Below is a small trained network, with its code and all its weights. Each question gives an input and a class and asks what happens when units are switched off, that is, made to give their printed mean instead of their output.

import numpy as np


def w(rows, s, z=0):
    codes = np.array(rows[::2]) - 128.0
    scale = np.full(codes.shape[1], s)
    scale[-1] = z or s
    return codes * scale


def f(y):
    return np.maximum(y, 0)


def log_softmax(a):
    a = a - a.max(-1, keepdims=True)
    return a - np.log(np.exp(a).sum(-1, keepdims=True))


def net(x, mask):
    res = np.array(x, float).reshape(1, 2) / 4 @ E
    y = f(res @ A[0][:, :-1].T + A[0][:, -1])
    res = res + np.where(mask, y, B[0][:, -1]) @ B[0][:, :-1]
    return log_softmax(res[-1] @ U[:, :-1].T + U[:, -1])


A, B = {}, {}
E = w([
[145,66,55,193,52,95,154,168,174,153,175,64],'x0',
[120,193,1,122,138,103,17,222,77,141,149,143],'x1',
],0.013)
A[0] = w([
[82,193,116,145,108,104,108,156,14,89,170,136,52],'N0',
[124,150,161,97,135,50,98,91,150,179,113,53,253],'N1',
[99,200,120,143,144,59,162,187,99,204,108,173,144],'N2',
[145,57,114,149,77,95,140,179,141,164,105,82,99],'N3',
[172,102,203,139,192,189,201,5,156,156,109,145,26],'N4',
[113,128,188,158,92,206,108,94,230,186,81,167,140],'N5',
[105,194,80,129,130,209,100,151,63,121,131,90,54],'N6',
[124,105,190,182,128,96,99,97,183,59,66,129,116],'N7',
[86,114,82,94,179,172,109,200,200,60,172,135,173],'N8',
[80,132,196,34,206,128,64,113,85,76,58,254,73],'N9',
[111,93,62,236,152,142,138,144,176,122,214,87,149],'N10',
[145,117,61,151,189,169,74,100,111,128,138,149,120],'N11',
],0.0065,0.0043)
B[0] = w([
[211,119,57,157,100,145,195,168,232,111,139,114,192],'N0',
[119,199,187,142,96,155,122,99,127,132,2,104,171],'N1',
[142,147,92,196,152,131,145,102,130,214,87,147,184],'N2',
[117,118,162,27,159,57,50,203,125,78,208,136,182],'N3',
[147,118,81,112,101,144,176,122,233,144,144,146,233],'N4',
[118,177,114,96,96,121,205,84,153,148,161,133,186],'N5',
[106,111,82,147,99,120,121,126,149,188,147,171,187],'N6',
[106,139,107,162,80,121,145,162,145,180,162,58,174],'N7',
[105,171,99,164,72,157,176,148,142,144,41,107,178],'N8',
[99,111,124,117,210,68,58,170,166,94,182,175,254],'N9',
[134,137,187,86,139,76,127,96,147,68,128,170,204],'N10',
[170,78,109,145,108,195,152,128,131,157,84,80,178],'N11',
],0.0082,0.012)
U = w([
[60,61,137,110,158,79,78,182,167,5,222,184,65],'0',
[113,83,13,196,74,225,212,92,181,255,121,101,27],'1',
[73,188,141,170,110,143,150,96,109,131,51,96,253],'2',
],0.0054,0.0045)

Each question gives the input, the list of numbers given to net, and the class t.
The units are the neurons (one row each of A and B). Each row of codes is followed by its name. A weight is (code - 128) times the scale printed after its matrix; where a second scale follows, it is the last column's (A, B and U).
mask holds one flag per neuron, in row order. A switched-off neuron (its flag False) gives its mean, the last column of its row in B, instead of its output. The means were averaged over made-up inputs and are rounded, as every weight is.
A unit's drop is (log p(t) with every unit on - log p(t) with that unit switched off) / (log p(t) with every unit on - log p(t) with every unit switched off).
The circuit of an input: a set's keep is (log p(t) with only the set's units on - log p(t) with every unit switched off) / (log p(t) with every unit on - log p(t) with every unit switched off). Starting from all 12 units, units are removed one at a time, each time the one whose removal leaves the highest keep (on an exact tie, the one counted first), for as long as the keep stays at least 0.8.
circuit, biggest first: the units of the circuit, biggest drop first
unit that matters most: the unit with the biggest drop
k most important neurons: the k neurons with the biggest drops, biggest first
drop when u is switched off: that unit's drop, to one decimal
input [-6,8], class 1: circuit, biggest first -> [N2 N0]
input [1,3], class 2: most important neuron -> [N4]
input [3,0], class 2: circuit, biggest first -> [N4 N0]
input [4,-3], class 0: circuit, biggest first -> [N3 N2]
input [1,-1], class 2: 3 most important neurons -> [N9 N4 N0]
input [1,2], class 2: circuit, biggest first -> [N4 N9 N0]
input [-4,-5], class 1: 4 most important neurons -> [N4 N3 N10 N7]
input [6,-6], class 0: 2 most important neurons -> [N3 N10]
input [2,0], class 2: 3 most important neurons -> [N9 N4 N0]
input [-7,-7], class 0: 2 most important neurons -> [N9 N2]
input [-5,-6], class 1: 2 most important neurons -> [N4 N3]
input [8,-7], class 0: 2 most important neurons -> [N3 N10]
input [3,-3], class 2: 2 most important neurons -> [N9 N0]
input [-6,-4], class 0: unit that matters most -> N9
input [3,2], class 2: drop when N4 is switched off -> 0.2
input [8,5], class 0: drop when N3 is switched off -> 0.5
input [-6,7], class 1: drop when N6 is switched off -> 0.2
